Here is a tiny trained network, its code and every weight. The questions are about switching its units off for an input and a class, where a switched-off unit gives its printed mean instead of its output.

import numpy as np


def w(rows, s, z=0):
    codes = np.array(rows[::2]) - 128.0
    scale = np.full(codes.shape[1], s)
    scale[-1] = z or s
    return codes * scale


def norm(h):
    return h / np.sqrt((h * h).mean(-1, keepdims=True) + 1e-5)


def f(y):
    return np.maximum(y, 0)


def log_softmax(a):
    a = a - a.max(-1, keepdims=True)
    return a - np.log(np.exp(a).sum(-1, keepdims=True))


def net(x, mask):
    res = np.array(x, float).reshape(1, 8) / 4 @ E
    u = 0
    for l in range(2):
        y = f(norm(res) @ A[l][:, :-1].T + A[l][:, -1])
        res = res + np.where(mask[u : u + 11], y, B[l][:, -1]) @ B[l][:, :-1]
        u += 11
    return log_softmax(norm(res)[-1] @ U[:, :-1].T + U[:, -1])


A, B = {}, {}
E = w([
[94,90,152,109,192,156,143,200,157,139,136,111],'x0',
[90,111,167,96,73,160,162,66,180,178,163,112],'x1',
[105,171,133,212,185,142,170,86,107,191,74,139],'x2',
[119,145,158,63,149,254,186,104,54,37,106,191],'x3',
[132,128,141,131,133,123,127,124,129,127,122,123],'x4',
[115,126,77,114,89,163,113,157,167,132,108,177],'x5',
[84,136,111,11,136,73,116,105,98,160,45,98],'x6',
[103,41,146,164,114,43,225,121,127,94,84,205],'x7',
],0.0091)
A[0] = w([
[152,126,128,164,71,158,152,156,159,131,176,148,66],'0.n1',
[61,65,161,114,182,155,138,245,158,144,145,108,37],'0.n2',
[128,92,136,103,66,108,98,128,135,77,183,109,14],'0.n3',
[97,64,146,132,112,74,170,127,157,105,137,169,7],'0.n4',
[210,141,82,124,155,94,139,165,132,132,122,131,37],'0.n5',
[124,60,134,114,101,82,144,128,96,126,115,133,132],'0.n6',
[192,60,131,49,103,94,99,165,133,46,172,113,84],'0.n7',
[197,193,101,142,33,85,116,51,118,91,121,161,34],'0.n8',
[151,144,101,155,169,90,88,192,80,51,97,162,7],'0.n9',
[63,107,185,106,63,158,170,45,217,162,169,112,2],'0.n10',
[151,115,103,163,144,98,91,155,126,102,86,105,90],'0.n11',
],0.011,0.006)
B[0] = w([
[216,145,157,152,170,94,102,129,145,103,141,175,199],'0.n1',
[58,79,129,151,143,102,44,69,50,117,139,163,235],'0.n2',
[125,132,103,167,159,156,124,135,154,182,81,168,175],'0.n3',
[100,180,86,162,78,106,130,83,126,64,102,120,208],'0.n4',
[98,140,131,128,100,128,163,188,77,117,164,114,159],'0.n5',
[122,163,148,135,111,132,131,72,154,106,117,88,233],'0.n6',
[129,159,118,170,154,160,174,110,129,209,87,149,250],'0.n7',
[5,50,156,148,199,139,60,132,70,120,143,136,218],'0.n8',
[167,107,39,122,105,120,136,119,77,95,111,73,192],'0.n9',
[183,71,22,133,182,124,149,219,36,99,107,38,253],'0.n10',
[147,112,115,95,128,136,199,150,108,141,170,116,188],'0.n11',
],0.011,0.0058)
A[1] = w([
[147,116,99,125,90,89,68,84,98,104,149,128,41],'1.n1',
[200,131,159,183,141,129,94,108,126,55,171,110,194],'1.n2',
[135,122,79,167,77,2,62,157,201,172,164,107,69],'1.n3',
[115,146,117,58,103,116,91,154,119,178,49,100,3],'1.n4',
[84,203,130,100,147,179,70,163,87,122,155,51,41],'1.n5',
[52,58,171,107,143,113,65,152,116,121,147,174,52],'1.n6',
[73,146,109,27,116,80,116,81,129,103,74,76,94],'1.n7',
[97,178,91,178,209,101,174,88,74,179,97,144,224],'1.n8',
[155,170,137,55,113,198,153,118,44,22,134,212,102],'1.n9',
[166,188,135,83,154,183,27,153,182,146,177,87,23],'1.n10',
[108,73,165,121,87,75,189,138,205,10,105,166,48],'1.n11',
],0.01,0.0031)
B[1] = w([
[118,126,117,74,135,181,94,159,136,129,146,99,149],'1.n1',
[174,89,158,2,184,42,110,132,167,112,124,169,175],'1.n2',
[44,179,237,31,105,208,213,178,76,134,113,116,182],'1.n3',
[205,91,182,155,170,136,157,130,156,78,155,173,159],'1.n4',
[104,79,104,198,54,41,136,89,151,97,76,135,179],'1.n5',
[150,140,144,119,61,181,85,68,110,157,193,164,155],'1.n6',
[211,110,171,173,181,90,98,181,161,60,245,187,187],'1.n7',
[165,132,83,113,112,220,90,103,203,173,130,135,251],'1.n8',
[64,137,190,106,87,76,158,193,150,218,164,58,192],'1.n9',
[118,174,61,175,73,91,200,12,107,35,33,155,161],'1.n10',
[132,240,86,151,83,97,51,55,146,96,83,77,147],'1.n11',
],0.0096,0.015)
U = w([
[92,182,89,182,67,71,140,42,128,48,62,106,111],'0',
[167,97,42,133,151,123,155,215,41,129,131,60,123],'1',
[33,175,246,92,84,138,187,193,114,192,154,99,112],'2',
[28,61,147,158,187,149,16,71,54,149,152,181,93],'3',
[165,130,118,112,103,139,120,127,165,148,145,134,249],'4',
[231,131,197,129,187,96,116,162,191,90,161,214,103],'5',
[167,140,109,165,119,206,145,113,206,218,70,163,90],'6',
],0.011,0.014)

Each question gives the input, the list of numbers given to net, and the class t.
The units are the neurons (one row each of A and B). Each row of codes is followed by its name. A weight is (code - 128) times the scale printed after its matrix; where a second scale follows, it is the last column's (A, B and U).
mask holds one flag per neuron, layer by layer. A switched-off neuron (its flag False) gives its mean, the last column of its row in B, instead of its output. The means were averaged over made-up inputs and are rounded, as every weight is.
A unit's drop is (log p(t) with every unit on - log p(t) with that unit switched off) / (log p(t) with every unit on - log p(t) with every unit switched off).
The circuit of an input: a set's keep is (log p(t) with only the set's units on - log p(t) with every unit switched off) / (log p(t) with every unit on - log p(t) with every unit switched off). Starting from the 12 units with the biggest drops (on a tie, the unit counted first), units are removed one at a time, each time the one whose removal leaves the highest keep (on an exact tie, the one counted first), for as long as the keep stays at least 0.8.
units of the circuit, in order: the units of the circuit, biggest drop first
most important unit: the unit with the biggest drop
k most important neurons: the k neurons with the biggest drops, biggest first
k most important neurons of layer l: the k neurons of layer l with the biggest drops, biggest first
input [5,1,7,-5,-4,7,8,-4], class 5: units of the circuit, in order -> 1.n4, 1.n7
input [7,-5,8,-7,-7,-5,7,-3], class 6: most important unit -> 1.n8
input [-3,7,-7,3,-4,6,-7,-5], class 1: 4 most important neurons of layer 1 -> 1.n8, 1.n7, 1.n4, 1.n6
input [-5,6,3,-6,4,3,-6,3], class 1: 2 most important neurons -> 0.n10, 1.n7
input [3,1,-4,-6,6,-3,-7,-4], class 5: 2 most important neurons -> 0.n1, 1.n2
input [1,0,6,-8,8,3,-8,1], class 2: 2 most important neurons -> 1.n3, 1.n7
input [3,4,-1,6,-8,6,-6,3], class 2: 3 most important neurons -> 1.n9, 1.n7, 1.n8
input [-4,-2,3,4,4,-4,6,3], class 5: units of the circuit, in order -> 1.n7, 0.n7
input [6,0,3,4,-2,4,4,-7], class 0: 3 most important neurons -> 1.n10, 1.n5, 0.n8
input [7,-2,-8,-3,-5,6,-4,-2], class 6: 2 most important neurons -> 0.n7, 0.n3
input [8,-6,6,8,-2,-5,3,8], class 0: 3 most important neurons of layer 1 -> 1.n11, 1.n3, 1.n2
input [0,-2,5,-4,-3,-1,-6,-4], class 5: 2 most important neurons -> 1.n2, 0.n7
input [-2,3,-8,8,-3,0,-4,-2], class 2: 2 most important neurons of layer 1 -> 1.n9, 1.n8
input [-6,-1,4,-3,-4,2,8,0], class 5: 2 most important neurons -> 1.n7, 0.n2
input [8,2,-3,3,2,6,6,1], class 3: most important neuron -> 0.n2
input [7,-4,4,1,3,-2,8,-2], class 5: 2 most important neurons of layer 1 -> 1.n7, 1.n4
input [7,-5,-5,-5,5,3,7,-3], class 3: 2 most important neurons -> 0.n2, 1.n2
input [-2,7,5,-6,6,7,-6,-8], class 0: units of the circuit, in order -> 1.n10, 0.n7
input [-5,1,6,-1,0,7,8,-5], class 5: units of the circuit, in order -> 1.n7, 1.n4
input [7,-5,-1,-5,-5,7,0,5], class 3: 2 most important neurons -> 0.n2, 0.n10
input [-3,8,-6,-2,0,7,-3,8], class 0: most important neuron -> 0.n4
input [-8,-5,4,-5,-4,-7,-7,3], class 3: 4 most important neurons -> 0.n8, 1.n7, 0.n10, 1.n4
input [4,7,-8,2,-8,5,6,5], class 6: 2 most important neurons of layer 0 -> 0.n7, 0.n3
input [-8,8,-8,-2,-4,-8,2,-1], class 1: 2 most important neurons of layer 0 -> 0.n10, 0.n2
input [-8,-5,7,-7,0,-8,4,7], class 3: 4 most important neurons of layer 1 -> 1.n9, 1.n10, 1.n5, 1.n11
